Below are the code and all the weights of a small trained network. Each question names an input and a class and asks about switching units off, where a switched-off unit gives its printed mean instead of its output.

import numpy as np


def w(rows, s, z=0):
    codes = np.array(rows[::2]) - 128.0
    scale = np.full(codes.shape[1], s)
    scale[-1] = z or s
    return codes * scale


def f(y):
    return np.maximum(y, 0)


def log_softmax(a):
    a = a - a.max(-1, keepdims=True)
    return a - np.log(np.exp(a).sum(-1, keepdims=True))


def net(x, mask):
    res = np.array(x, float).reshape(1, 7) / 4 @ E
    y = f(res @ A[0][:, :-1].T + A[0][:, -1])
    res = res + np.where(mask, y, B[0][:, -1]) @ B[0][:, :-1]
    return log_softmax(res[-1] @ U[:, :-1].T + U[:, -1])


A, B = {}, {}
E = w([
[219,251,203,177,100],'x0',
[103,198,47,111,223],'x1',
[222,57,127,214,193],'x2',
[125,127,129,132,129],'x3',
[130,128,128,124,128],'x4',
[124,128,130,132,130],'x5',
[127,128,127,129,128],'x6',
],0.011)
A[0] = w([
[72,203,155,53,100,69],'neuron 1',
[167,233,152,179,95,72],'neuron 2',
[135,215,95,144,190,155],'neuron 3',
[119,188,92,122,193,146],'neuron 4',
[113,228,162,71,62,36],'neuron 5',
[246,124,150,203,204,1],'neuron 6',
[127,198,112,148,182,138],'neuron 7',
[145,122,212,156,54,150],'neuron 8',
[173,215,160,178,120,72],'neuron 9',
[130,212,85,144,168,129],'neuron 10',
[189,153,122,196,130,120],'neuron 11',
[143,124,190,164,51,104],'neuron 12',
[161,224,151,159,85,84],'neuron 13',
],0.011,0.0032)
B[0] = w([
[81,206,135,215,221,231],'neuron 1',
[81,6,22,86,186,245],'neuron 2',
[153,141,175,76,20,217],'neuron 3',
[177,109,153,57,51,206],'neuron 4',
[127,252,174,216,255,236],'neuron 5',
[100,243,188,237,196,253],'neuron 6',
[225,167,186,68,33,196],'neuron 7',
[223,122,207,44,41,240],'neuron 8',
[118,23,69,81,109,234],'neuron 9',
[176,142,168,76,15,206],'neuron 10',
[55,109,67,191,198,208],'neuron 11',
[201,122,212,34,33,222],'neuron 12',
[74,23,20,143,176,234],'neuron 13',
],0.0091,0.011)
U = w([
[208,133,228,55,3,64],'0',
[11,1,25,77,200,254],'1',
[124,214,219,245,234,60],'2',
],0.0097,0.0043)

Each question gives the input, the list of numbers given to net, and the class t.
The units are the neurons (one row each of A and B). Each row of codes is followed by its name. A weight is (code - 128) times the scale printed after its matrix; where a second scale follows, it is the last column's (A, B and U).
mask holds one flag per neuron, in row order. A switched-off neuron (its flag False) gives its mean, the last column of its row in B, instead of its output. The means were averaged over made-up inputs and are rounded, as every weight is.
A unit's drop is (log p(t) with every unit on - log p(t) with that unit switched off) / (log p(t) with every unit on - log p(t) with every unit switched off).
The circuit of an input: a set's keep is (log p(t) with only the set's units on - log p(t) with every unit switched off) / (log p(t) with every unit on - log p(t) with every unit switched off). Starting from the 12 units with the biggest drops (on a tie, the unit counted first), units are removed one at a time, each time the one whose removal leaves the highest keep (on an exact tie, the one counted first), for as long as the keep stays at least 0.8.
circuit, biggest first: the units of the circuit, biggest drop first
unit that matters most: the unit with the biggest drop
k most important neurons: the k neurons with the biggest drops, biggest first
drop when u is switched off: that unit's drop, to one decimal
input [-4,5,-7,-1,-8,7,-7], class 2: unit that matters most => neuron 1
input [3,7,7,4,-1,8,6], class 0: 2 most important neurons => neuron 3; neuron 7
input [8,-7,1,6,1,1,5], class 1: 3 most important neurons => neuron 2; neuron 13; neuron 11
input [2,8,-6,-1,0,3,5], class 0: 2 most important neurons => neuron 10; neuron 3
input [4,1,-4,0,1,6,-3], class 1: 2 most important neurons => neuron 2; neuron 6
input [-8,-8,1,-7,-2,3,-3], class 0: 3 most important neurons => neuron 2; neuron 13; neuron 11
input [-4,3,5,4,-1,-3,-2], class 2: 3 most important neurons => neuron 2; neuron 13; neuron 9
input [5,-2,-6,3,-2,8,4], class 2: 2 most important neurons => neuron 5; neuron 1
input [8,7,-2,-3,-6,6,6], class 1: 4 most important neurons => neuron 2; neuron 13; neuron 9; neuron 8
input [2,3,2,4,4,3,4], class 0: 2 most important neurons => neuron 5; neuron 1
input [3,2,1,-5,7,-6,-6], class 1: 3 most important neurons => neuron 8; neuron 12; neuron 2
input [-6,6,3,-7,6,5,1], class 0: 2 most important neurons => neuron 2; neuron 13
input [-6,6,4,-2,8,-6,-8], class 0: drop when neuron 13 is switched off => 0.4
input [-4,0,5,3,-2,6,0], class 2: circuit, biggest first => neuron 9
input [-1,1,-2,8,3,4,8], class 2: drop when neuron 7 is switched off => 0.3
input [6,3,-7,-2,4,6,-4], class 2: drop when neuron 1 is switched off => 3.1
